Below are the code and all the weights of a small trained network. Each question names an input and a target symbol and asks about switching units off, where a switched-off unit gives its printed mean instead of its output.

import numpy as np


def w(rows, s, z=0):
    codes = np.array(rows[::2]) - 128.0
    scale = np.full(codes.shape[1], s)
    scale[-1] = z or s
    return codes * scale


def f(y):
    return y / 2 * (1 + np.tanh(0.7978845608 * (y + 0.044715 * y**3)))


def softmax(a):
    e = np.exp(a - a.max(-1, keepdims=True))
    return e / e.sum(-1, keepdims=True)


def log_softmax(a):
    a = a - a.max(-1, keepdims=True)
    return a - np.log(np.exp(a).sum(-1, keepdims=True))


def net(x, mask):
    ids = ['αβδθμξπσψω'.index(c) for c in x.split()]
    T = len(ids)
    res = E[ids] + P[:T]
    u = 0
    for l in range(3):
        r = res
        for j in range(2):
            rows = slice(2 * j, 2 * j + 2)
            q, k, v = (r @ M[l][rows].T for M in (Q, K, V))
            z = softmax(np.where(np.tri(T) > 0, q @ k.T / 2**0.5, -1e9)) @ v
            o = O[l][rows]
            res = res + np.where(mask[u + j], z, o[:, -1]) @ o[:, :-1]
        u += 2
        y = f(res @ A[l][:, :-1].T + A[l][:, -1])
        res = res + np.where(mask[u : u + 8], y, B[l][:, -1]) @ B[l][:, :-1]
        u += 8
    return log_softmax(res[-1] @ U[:, :-1].T + U[:, -1])


Q, K, V, O, A, B = {}, {}, {}, {}, {}, {}
E = w([
[66,134,128,147],'α',
[75,108,123,143],'β',
[192,108,86,1],'δ',
[76,124,109,111],'θ',
[61,158,113,106],'μ',
[131,119,55,114],'ξ',
[146,25,145,213],'π',
[178,8,56,199],'σ',
[210,96,139,195],'ψ',
[212,157,76,142],'ω',
],0.009)
P = w([
[70,49,44,184],'0',
[67,108,13,150],'1',
[83,134,11,130],'2',
[110,139,39,103],'3',
[128,117,77,81],'4',
[153,107,103,50],'5',
[174,108,118,23],'6',
[167,108,128,3],'7',
[165,120,135,8],'8',
],0.0033)
Q[0] = w([
[116,106,103,186],'L0H0',
[158,167,187,44],'L0H0',
[94,139,138,168],'L0H1',
[175,126,254,176],'L0H1',
],0.011)
K[0] = w([
[177,96,126,121],'L0H0',
[6,187,148,143],'L0H0',
[133,84,116,155],'L0H1',
[69,142,163,157],'L0H1',
],0.011)
V[0] = w([
[121,166,162,151],'L0H0',
[149,46,47,125],'L0H0',
[144,139,134,30],'L0H1',
[126,212,254,129],'L0H1',
],0.0063)
O[0] = w([
[60,178,226,105,92],'L0H0',
[148,109,20,151,207],'L0H0',
[222,133,162,76,133],'L0H1',
[136,131,253,155,3],'L0H1',
],0.0049,0.0042)
A[0] = w([
[93,153,179,112,117],'L0N0',
[154,82,111,132,159],'L0N1',
[185,74,114,180,173],'L0N2',
[91,125,173,144,118],'L0N3',
[98,129,186,138,113],'L0N4',
[188,145,136,165,114],'L0N5',
[1,156,86,144,254],'L0N6',
[90,113,68,216,193],'L0N7',
],0.0072,0.0043)
B[0] = w([
[97,137,211,126,110],'L0N0',
[154,127,92,137,165],'L0N1',
[170,107,94,187,166],'L0N2',
[93,136,220,170,109],'L0N3',
[110,130,223,149,106],'L0N4',
[196,156,165,166,115],'L0N5',
[2,196,75,136,254],'L0N6',
[100,161,84,177,215],'L0N7',
],0.0056,0.0057)
Q[1] = w([
[62,166,99,134],'L1H0',
[227,113,137,128],'L1H0',
[161,134,254,119],'L1H1',
[95,113,5,134],'L1H1',
],0.0096)
K[1] = w([
[152,145,122,212],'L1H0',
[124,105,113,44],'L1H0',
[17,155,160,191],'L1H1',
[255,102,98,41],'L1H1',
],0.0084)
V[1] = w([
[3,154,96,150],'L1H0',
[48,155,140,164],'L1H0',
[42,120,169,247],'L1H1',
[72,17,137,246],'L1H1',
],0.0059)
O[1] = w([
[185,68,139,100,253],'L1H0',
[191,38,151,161,162],'L1H0',
[99,6,223,153,39],'L1H1',
[74,4,125,129,108],'L1H1',
],0.0046,0.0071)
A[1] = w([
[52,43,222,104,254],'L1N0',
[156,230,126,69,30],'L1N1',
[104,55,109,7,192],'L1N2',
[254,67,150,146,232],'L1N3',
[182,225,129,76,61],'L1N4',
[73,44,217,112,210],'L1N5',
[234,55,172,119,210],'L1N6',
[59,125,101,72,223],'L1N7',
],0.005,0.0017)
B[1] = w([
[77,84,253,164,141],'L1N0',
[82,118,195,91,211],'L1N1',
[114,86,109,98,216],'L1N2',
[190,80,61,217,152],'L1N3',
[67,129,162,110,215],'L1N4',
[87,66,241,182,126],'L1N5',
[199,95,81,196,120],'L1N6',
[70,142,97,81,255],'L1N7',
],0.0066,0.003)
Q[2] = w([
[113,136,23,125],'L2H0',
[136,116,250,123],'L2H0',
[140,86,109,151],'L2H1',
[120,87,98,119],'L2H1',
],0.011)
K[2] = w([
[229,177,160,28],'L2H0',
[14,100,53,211],'L2H0',
[149,66,202,145],'L2H1',
[254,80,102,208],'L2H1',
],0.0045)
V[2] = w([
[244,145,88,181],'L2H0',
[180,104,161,211],'L2H0',
[1,187,112,65],'L2H1',
[178,147,161,178],'L2H1',
],0.0069)
O[2] = w([
[137,226,79,141,135],'L2H0',
[57,191,121,211,2],'L2H0',
[255,135,188,65,172],'L2H1',
[69,141,145,179,44],'L2H1',
],0.0074,0.0071)
A[2] = w([
[111,108,137,71,193],'L2N0',
[134,94,227,78,225],'L2N1',
[235,125,142,83,4],'L2N2',
[102,121,31,189,56],'L2N3',
[98,255,93,146,241],'L2N4',
[66,81,250,222,65],'L2N5',
[124,56,210,94,248],'L2N6',
[199,97,95,202,110],'L2N7',
],0.0075,0.0035)
B[2] = w([
[159,46,161,174,219],'L2N0',
[126,157,224,143,185],'L2N1',
[15,98,134,205,253],'L2N2',
[90,158,221,47,230],'L2N3',
[160,206,198,155,212],'L2N4',
[166,202,2,252,147],'L2N5',
[202,134,188,156,189],'L2N6',
[44,171,157,39,175],'L2N7',
],0.0064,0.0074)
U = w([
[223,105,1,110,207],'α',
[181,225,135,129,214],'β',
[147,136,193,69,115],'δ',
[146,120,128,172,63],'θ',
[65,176,198,139,121],'μ',
[136,122,130,125,3],'ξ',
[141,91,253,94,212],'π',
[99,107,83,178,117],'σ',
[38,91,116,65,13],'ψ',
[164,133,134,204,91],'ω',
],0.0057,0.0035)

Each question gives the input, a string of symbols that net reads in full, and the target symbol t.
The units are the heads (2 rows each of Q, K, V and O) and the neurons (one row each of A and B). Each row of codes is followed by its name. A weight is (code - 128) times the scale printed after its matrix; where a second scale follows, it is the last column's (O, A, B and U).
mask holds one flag per unit, layer by layer, with each layer's heads first. A switched-off unit (its flag False) gives its mean, the last column of its rows in O or B, instead of its output. The means were averaged over made-up inputs and are rounded, as every weight is.
A unit's drop is (log p(t) with every unit on - log p(t) with that unit switched off) / (log p(t) with every unit on - log p(t) with every unit switched off).
most important unit: the unit with the biggest drop
top k neurons in layer l: the k neurons of layer l with the biggest drops, biggest first
heads that matter: for each layer, one digit per head in row order, 1 if its drop is at least 0.15 and else 0, layers parted by /
drop of u: that unit's drop, to one decimal
input π ξ ψ μ μ ω θ, target β: heads that matter	00 / 00 / 10
input μ σ θ π, target ψ: heads that matter	10 / 01 / 01
input μ σ μ θ μ ψ β, target μ: most important unit	L0N6
input α ξ σ μ α σ α, target ψ: heads that matter	00 / 01 / 01
input μ μ ψ ξ, target μ: heads that matter	00 / 11 / 11
input σ μ ξ σ α, target ψ: top 3 neurons in layer 0	(L0N2; L0N6; L0N7)
input α ξ θ μ σ θ μ ω α, target β: heads that matter	00 / 01 / 10
input β β π β, target σ: heads that matter	01 / 11 / 11
input δ μ μ β π, target α: heads that matter	01 / 11 / 10
input β ψ α, target μ: heads that matter	00 / 01 / 11
input α δ α θ, target α: heads that matter	00 / 10 / 00
input μ π α, target σ: top 2 neurons in layer 1	(L1N0; L1N5)
input μ μ θ α μ σ μ ψ, target μ: top 3 neurons in layer 1	(L1N3; L1N6; L1N1)
input ω σ σ ξ β μ σ, target ψ: most important unit	L2N3
input α μ α ψ θ, target μ: top 2 neurons in layer 0	(L0N6; L0N5)
input π θ β, target σ: top 3 neurons in layer 0	(L0N6; L0N2; L0N7)
input μ θ δ α, target α: top 2 neurons in layer 2	(L2N3; L2N1)
input μ ξ β σ σ β ψ σ μ, target μ: top 2 neurons in layer 0	(L0N6; L0N2)
input δ μ σ θ, target α: top 3 neurons in layer 2	(L2N3; L2N1; L2N7)
input ω μ μ, target β: most important unit	L0N6
input ξ α α μ σ θ ω ξ, target β: top 2 neurons in layer 2	(L2N4; L2N2)
input σ θ δ α μ σ α α, target α: top 3 neurons in layer 2	(L2N3; L2N7; L2N1)
input μ α σ π, target ψ: top 2 neurons in layer 2	(L2N3; L2N7)
input β μ σ β, target ψ: top 2 neurons in layer 2	(L2N3; L2N4)
input μ μ δ μ β, target α: drop of L1N3	-0.1
input μ α μ ω μ ω θ, target β: drop of L2N4	0.3
input β μ σ μ π α ψ ψ μ, target μ: most important unit	L2H0
input μ θ μ θ, target π: drop of L2H0	0.5
input μ μ μ θ, target π: drop of L0H1	0.1
